Below are the code and all the weights of a small trained network. Each question names an input and a class and asks about switching units off, where a switched-off unit gives its printed mean instead of its output.

import numpy as np


def w(rows, s, z=0):
    codes = np.array(rows[::2]) - 128.0
    scale = np.full(codes.shape[1], s)
    scale[-1] = z or s
    return codes * scale


def f(y):
    return np.maximum(y, 0)


def log_softmax(a):
    a = a - a.max(-1, keepdims=True)
    return a - np.log(np.exp(a).sum(-1, keepdims=True))


def net(x, mask):
    res = np.array(x, float).reshape(1, 8) / 4 @ E
    y = f(res @ A[0][:, :-1].T + A[0][:, -1])
    res = res + np.where(mask, y, B[0][:, -1]) @ B[0][:, :-1]
    return log_softmax(res[-1] @ U[:, :-1].T + U[:, -1])


A, B = {}, {}
E = w([
[117,126,154,114,144,125,115,116,150,139,137,136],'x0',
[121,139,128,145,155,114,132,125,121,148,112,119],'x1',
[123,128,131,127,141,120,122,134,140,140,118,117],'x2',
[161,135,137,99,131,164,226,132,205,106,35,179],'x3',
[124,137,139,115,114,145,113,136,139,118,135,135],'x4',
[104,60,224,232,75,136,149,177,121,150,114,148],'x5',
[58,176,116,117,6,92,174,90,152,213,113,102],'x6',
[121,135,136,132,131,133,130,116,119,126,131,133],'x7',
],0.015)
A[0] = w([
[153,72,189,189,139,126,122,157,131,101,125,147,148],'N0',
[143,97,173,163,106,151,181,152,149,150,95,157,43],'N1',
[118,87,138,152,60,94,126,135,125,169,155,131,121],'N2',
[167,145,90,91,210,147,132,135,139,91,120,156,153],'N3',
[136,140,139,103,147,146,210,130,169,95,63,168,149],'N4',
[148,117,100,126,211,136,64,150,92,87,172,126,255],'N5',
[127,150,153,88,92,134,247,117,180,139,50,169,79],'N6',
[115,176,68,84,96,121,122,77,130,176,141,101,187],'N7',
[93,135,160,189,60,125,129,134,143,186,114,122,128],'N8',
[149,116,143,118,188,160,169,153,147,64,77,158,147],'N9',
[133,87,174,190,159,157,100,173,123,96,118,134,150],'N10',
[142,132,101,114,121,108,115,126,132,129,141,129,140],'N11',
[105,85,209,200,92,130,154,167,129,140,104,146,128],'N12',
[126,110,147,187,111,124,104,156,124,146,165,110,130],'N13',
],0.016,0.0079)
B[0] = w([
[77,100,116,206,155,134,117,182,117,160,143,182,213],'N0',
[138,148,157,190,132,119,147,126,226,90,142,114,198],'N1',
[148,146,201,80,136,124,118,117,115,135,146,98,205],'N2',
[211,115,121,88,114,150,114,59,104,83,87,161,217],'N3',
[169,136,82,74,148,143,131,112,133,135,80,211,229],'N4',
[117,94,113,157,112,117,96,105,176,5,129,53,232],'N5',
[108,110,34,161,94,148,96,88,197,156,75,60,252],'N6',
[28,230,129,149,142,112,157,176,147,140,171,117,232],'N7',
[198,133,182,59,113,131,131,96,98,114,160,48,230],'N8',
[192,175,147,140,156,113,167,143,106,106,123,195,221],'N9',
[84,52,111,153,131,125,113,182,112,154,120,173,210],'N10',
[114,161,121,156,155,108,143,120,118,134,110,106,152],'N11',
[188,81,183,200,103,125,133,124,172,111,130,124,241],'N12',
[121,67,150,121,124,132,133,135,70,160,122,122,188],'N13',
],0.021,0.029)
U = w([
[158,106,101,189,73,122,97,65,217,32,85,24,221],'0',
[218,172,87,62,162,153,157,81,87,67,53,207,153],'1',
[90,16,153,154,135,102,72,221,23,118,150,131,141],'2',
[214,106,141,186,146,167,207,182,154,156,65,240,25],'3',
[22,245,140,55,127,66,168,159,56,138,200,69,154],'4',
[76,229,2,50,85,166,183,75,147,209,41,94,155],'5',
[189,126,248,66,63,117,166,125,61,200,188,53,4],'6',
],0.0071,0.0026)

Each question gives the input, the list of numbers given to net, and the class t.
The units are the neurons (one row each of A and B). Each row of codes is followed by its name. A weight is (code - 128) times the scale printed after its matrix; where a second scale follows, it is the last column's (A, B and U).
mask holds one flag per neuron, in row order. A switched-off neuron (its flag False) gives its mean, the last column of its row in B, instead of its output. The means were averaged over made-up inputs and are rounded, as every weight is.
A unit's drop is (log p(t) with every unit on - log p(t) with that unit switched off) / (log p(t) with every unit on - log p(t) with every unit switched off).
The circuit of an input: a set's keep is (log p(t) with only the set's units on - log p(t) with every unit switched off) / (log p(t) with every unit on - log p(t) with every unit switched off). Starting from the 12 units with the biggest drops (on a tie, the unit counted first), units are removed one at a time, each time the one whose removal leaves the highest keep (on an exact tie, the one counted first), for as long as the keep stays at least 0.8.
circuit, biggest first: the units of the circuit, biggest drop first
top k neurons: the k neurons with the biggest drops, biggest first
drop of u: that unit's drop, to one decimal
input [5,6,-2,3,1,0,-8,7], class 1: circuit, biggest first	[N3]
input [8,0,-8,-4,-8,-3,1,5], class 4: circuit, biggest first	[N6, N12]
input [-8,1,-3,-3,5,1,-7,-6], class 2: top 3 neurons	[N10, N6, N0]
input [5,-7,-7,1,-6,8,-7,-2], class 3: top 3 neurons	[N9, N12, N1]
input [4,3,-4,-3,-3,0,4,3], class 4: top 2 neurons	[N12, N7]
input [-5,5,1,6,4,-5,0,5], class 1: top 3 neurons	[N3, N9, N4]
input [-6,-2,2,1,7,-3,-8,7], class 1: top 4 neurons	[N9, N3, N6, N12]
input [-1,-7,-7,-2,-3,-3,1,5], class 4: top 2 neurons	[N6, N12]
input [-6,-2,7,-4,-5,1,-2,7], class 2: top 2 neurons	[N6, N1]
input [-3,3,-4,8,-6,0,7,2], class 5: top 2 neurons	[N4, N5]
input [-4,-5,0,1,6,-3,-2,1], class 1: drop of N6	0.4
input [0,-6,0,0,-3,-8,5,2], class 4: drop of N7	0.4
input [-1,-7,3,6,5,-6,1,8], class 5: drop of N6	0.7
input [2,-8,6,-6,-2,-8,3,-8], class 4: circuit, biggest first	[N7]
input [0,-7,-1,-2,3,1,-5,4], class 2: top 2 neurons	[N6, N10]
